Below is a small trained network, with its code and all its weights. Each question gives an input and a target symbol and asks what happens when units are switched off, that is, made to give their printed mean instead of their output.

import numpy as np


def w(rows, s, z=0):
    codes = np.array(rows[::2]) - 128.0
    scale = np.full(codes.shape[1], s)
    scale[-1] = z or s
    return codes * scale


def norm(h):
    return h / np.sqrt((h * h).mean(-1, keepdims=True) + 1e-5)


def f(y):
    return np.maximum(y, 0)


def softmax(a):
    e = np.exp(a - a.max(-1, keepdims=True))
    return e / e.sum(-1, keepdims=True)


def log_softmax(a):
    a = a - a.max(-1, keepdims=True)
    return a - np.log(np.exp(a).sum(-1, keepdims=True))


def net(x, mask):
    ids = ['δεθλξπσφω'.index(c) for c in x.split()]
    T = len(ids)
    res = E[ids] + P[:T]
    r = norm(res)
    for j in range(3):
        rows = slice(2 * j, 2 * j + 2)
        q, k, v = (r @ M[0][rows].T for M in (Q, K, V))
        z = softmax(np.where(np.tri(T) > 0, q @ k.T / 2**0.5, -1e9)) @ v
        o = O[0][rows]
        res = res + np.where(mask[j], z, o[:, -1]) @ o[:, :-1]
    y = f(norm(res) @ A[0][:, :-1].T + A[0][:, -1])
    res = res + np.where(mask[3:7], y, B[0][:, -1]) @ B[0][:, :-1]
    return log_softmax(norm(res)[-1] @ U[:, :-1].T + U[:, -1])


Q, K, V, O, A, B = {}, {}, {}, {}, {}, {}
E = w([
[222,161,105,120,177,223,153,215,96,177,193,147],'δ',
[223,140,130,51,147,99,154,203,62,162,202,70],'ε',
[218,123,85,123,252,110,213,147,120,129,100,74],'θ',
[203,180,139,123,200,62,145,157,87,91,52,29],'λ',
[82,206,95,158,162,111,187,163,27,52,175,70],'ξ',
[100,215,120,97,165,175,172,120,17,205,42,73],'π',
[210,227,211,87,170,119,187,83,197,85,106,155],'σ',
[132,176,88,63,168,166,48,25,161,49,118,82],'φ',
[114,190,106,117,81,161,126,37,232,145,46,62],'ω',
],0.012)
P = w([
[203,128,105,221,156,145,71,219,120,156,133,145],'0',
[209,227,33,113,129,115,141,149,102,161,134,114],'1',
[147,79,140,70,87,181,207,148,121,75,175,57],'2',
[128,152,43,18,133,96,159,151,112,113,92,158],'3',
[90,38,249,174,87,161,144,71,109,128,176,104],'4',
[81,180,96,93,165,104,102,76,206,152,85,153],'5',
[64,118,161,107,175,186,154,75,218,105,144,64],'6',
[140,194,49,51,176,145,107,134,160,157,97,187],'7',
],0.015)
Q[0] = w([
[103,85,104,217,71,129,91,143,43,109,157,225],'head 0',
[153,207,14,86,190,58,57,131,157,163,60,203],'head 0',
[164,181,34,117,159,23,90,174,85,147,24,199],'head 1',
[84,43,180,252,134,71,89,109,102,174,117,195],'head 1',
[110,192,28,102,150,88,86,186,137,179,90,198],'head 2',
[139,160,106,49,173,219,200,119,157,77,161,2],'head 2',
],0.051)
K[0] = w([
[180,136,42,29,146,118,143,146,172,115,133,118],'head 0',
[231,99,136,196,161,172,115,254,170,133,150,114],'head 0',
[243,134,136,196,129,107,116,207,66,161,164,165],'head 1',
[127,103,135,23,106,157,194,178,76,145,122,142],'head 1',
[174,134,127,226,176,111,95,228,102,160,117,141],'head 2',
[101,138,177,180,141,135,70,39,191,180,86,168],'head 2',
],0.065)
V[0] = w([
[184,96,148,121,132,49,126,135,143,144,172,66],'head 0',
[171,98,116,135,146,163,135,64,155,126,51,84],'head 0',
[165,69,83,105,60,177,11,85,160,149,104,96],'head 1',
[136,90,101,175,93,104,254,148,207,229,120,155],'head 1',
[150,66,72,108,225,137,97,74,101,66,210,179],'head 2',
[70,110,81,121,157,185,130,121,31,218,74,69],'head 2',
],0.062)
O[0] = w([
[123,159,157,86,67,136,135,152,143,93,122,146,171],'head 0',
[187,142,96,136,113,165,131,91,98,94,118,133,193],'head 0',
[87,145,150,90,163,119,170,80,59,62,143,162,2],'head 1',
[200,111,148,49,113,151,85,86,170,180,65,114,123],'head 1',
[120,91,103,145,70,41,155,150,78,69,122,117,44],'head 2',
[127,92,135,155,174,132,35,112,99,118,80,254,64],'head 2',
],0.03,0.035)
A[0] = w([
[145,154,140,50,204,185,174,1,83,96,123,130,101],'neuron 0',
[133,85,89,165,156,154,124,68,67,172,136,105,55],'neuron 1',
[126,143,135,93,95,118,185,141,142,131,151,44,114],'neuron 2',
[89,95,133,100,165,55,135,93,83,163,102,122,4],'neuron 3',
],0.061,0.003)
B[0] = w([
[61,126,181,158,1,116,64,112,108,177,172,72,181],'neuron 0',
[128,117,204,99,144,182,77,120,148,105,123,178,150],'neuron 1',
[168,98,145,117,249,161,124,99,131,121,151,116,253],'neuron 2',
[115,161,68,72,127,151,170,133,109,182,200,163,138],'neuron 3',
],0.033,0.075)
U = w([
[117,158,70,33,121,109,161,155,108,253,141,184,91],'δ',
[101,105,250,38,151,76,126,197,173,90,103,148,67],'ε',
[220,81,103,98,49,72,128,116,120,114,8,115,180],'θ',
[163,251,128,189,69,247,132,193,185,88,146,166,3],'λ',
[84,103,123,235,103,73,121,228,179,207,95,97,98],'ξ',
[127,121,158,169,239,174,68,75,111,155,57,212,160],'π',
[200,125,139,144,187,170,168,112,183,175,135,36,164],'σ',
[112,155,124,194,145,83,177,89,34,59,124,122,199],'φ',
[64,143,216,149,39,164,81,73,102,197,164,82,67],'ω',
],0.0057,0.0044)

Each question gives the input, a string of symbols that net reads in full, and the target symbol t.
The units are the heads (2 rows each of Q, K, V and O) and the neurons (one row each of A and B). Each row of codes is followed by its name. A weight is (code - 128) times the scale printed after its matrix; where a second scale follows, it is the last column's (O, A, B and U).
mask holds one flag per unit, heads first, then neurons. A switched-off unit (its flag False) gives its mean, the last column of its rows in O or B, instead of its output. The means were averaged over made-up inputs and are rounded, as every weight is.
A unit's drop is (log p(t) with every unit on - log p(t) with that unit switched off) / (log p(t) with every unit on - log p(t) with every unit switched off).
The circuit of an input: a set's keep is (log p(t) with only the set's units on - log p(t) with every unit switched off) / (log p(t) with every unit on - log p(t) with every unit switched off). Starting from all 7 units, units are removed one at a time, each time the one whose removal leaves the highest keep (on an exact tie, the one counted first), for as long as the keep stays at least 0.8.
units of the circuit, in order: the units of the circuit, biggest drop first
unit that matters most: the unit with the biggest drop
k most important neurons: the k neurons with the biggest drops, biggest first
which heads matter: for each layer, one digit per head in row order, 1 if its drop is at least 0.15 and else 0, layers parted by /
drop of u: that unit's drop, to one decimal
input π λ θ, target π: which heads matter : 001
input ε ξ θ σ σ σ, target ε: units of the circuit, in order : head 0; head 2
input π σ θ π σ δ ω, target ω: which heads matter : 010
input π π ξ δ, target π: which heads matter : 001
input λ σ ω θ δ, target ω: units of the circuit, in order : neuron 0; head 1
input π π π ξ, target π: which heads matter : 001
input σ ξ λ θ λ φ θ, target φ: unit that matters most : head 1
input δ ω π δ σ λ δ σ, target δ: which heads matter : 111
input λ σ ε λ φ ε, target λ: units of the circuit, in order : head 2; neuron 2; neuron 0; head 1
input λ σ θ σ ξ φ, target λ: 2 most important neurons : neuron 2; neuron 0
input σ π ξ δ ξ, target ξ: units of the circuit, in order : head 1; head 2
input δ π ξ θ σ π ξ λ, target δ: units of the circuit, in order : head 2; head 0; neuron 3; head 1
input θ θ ε λ, target θ: which heads matter : 001
input π π θ, target π: which heads matter : 001
input ε σ σ π π φ σ δ, target ε: which heads matter : 101
input ω θ ξ, target ω: units of the circuit, in order : head 1; neuron 0
input ε θ π σ σ σ δ λ, target ε: unit that matters most : head 0
input λ σ σ σ π σ σ δ, target λ: 2 most important neurons : neuron 2; neuron 0
input λ δ σ λ, target λ: 2 most important neurons : neuron 2; neuron 0
input ε δ σ π φ δ σ, target φ: unit that matters most : head 1
input θ π π ξ, target θ: drop of head 2 : 0.4
input ω δ ξ ε, target ω: drop of neuron 0 : 1.0
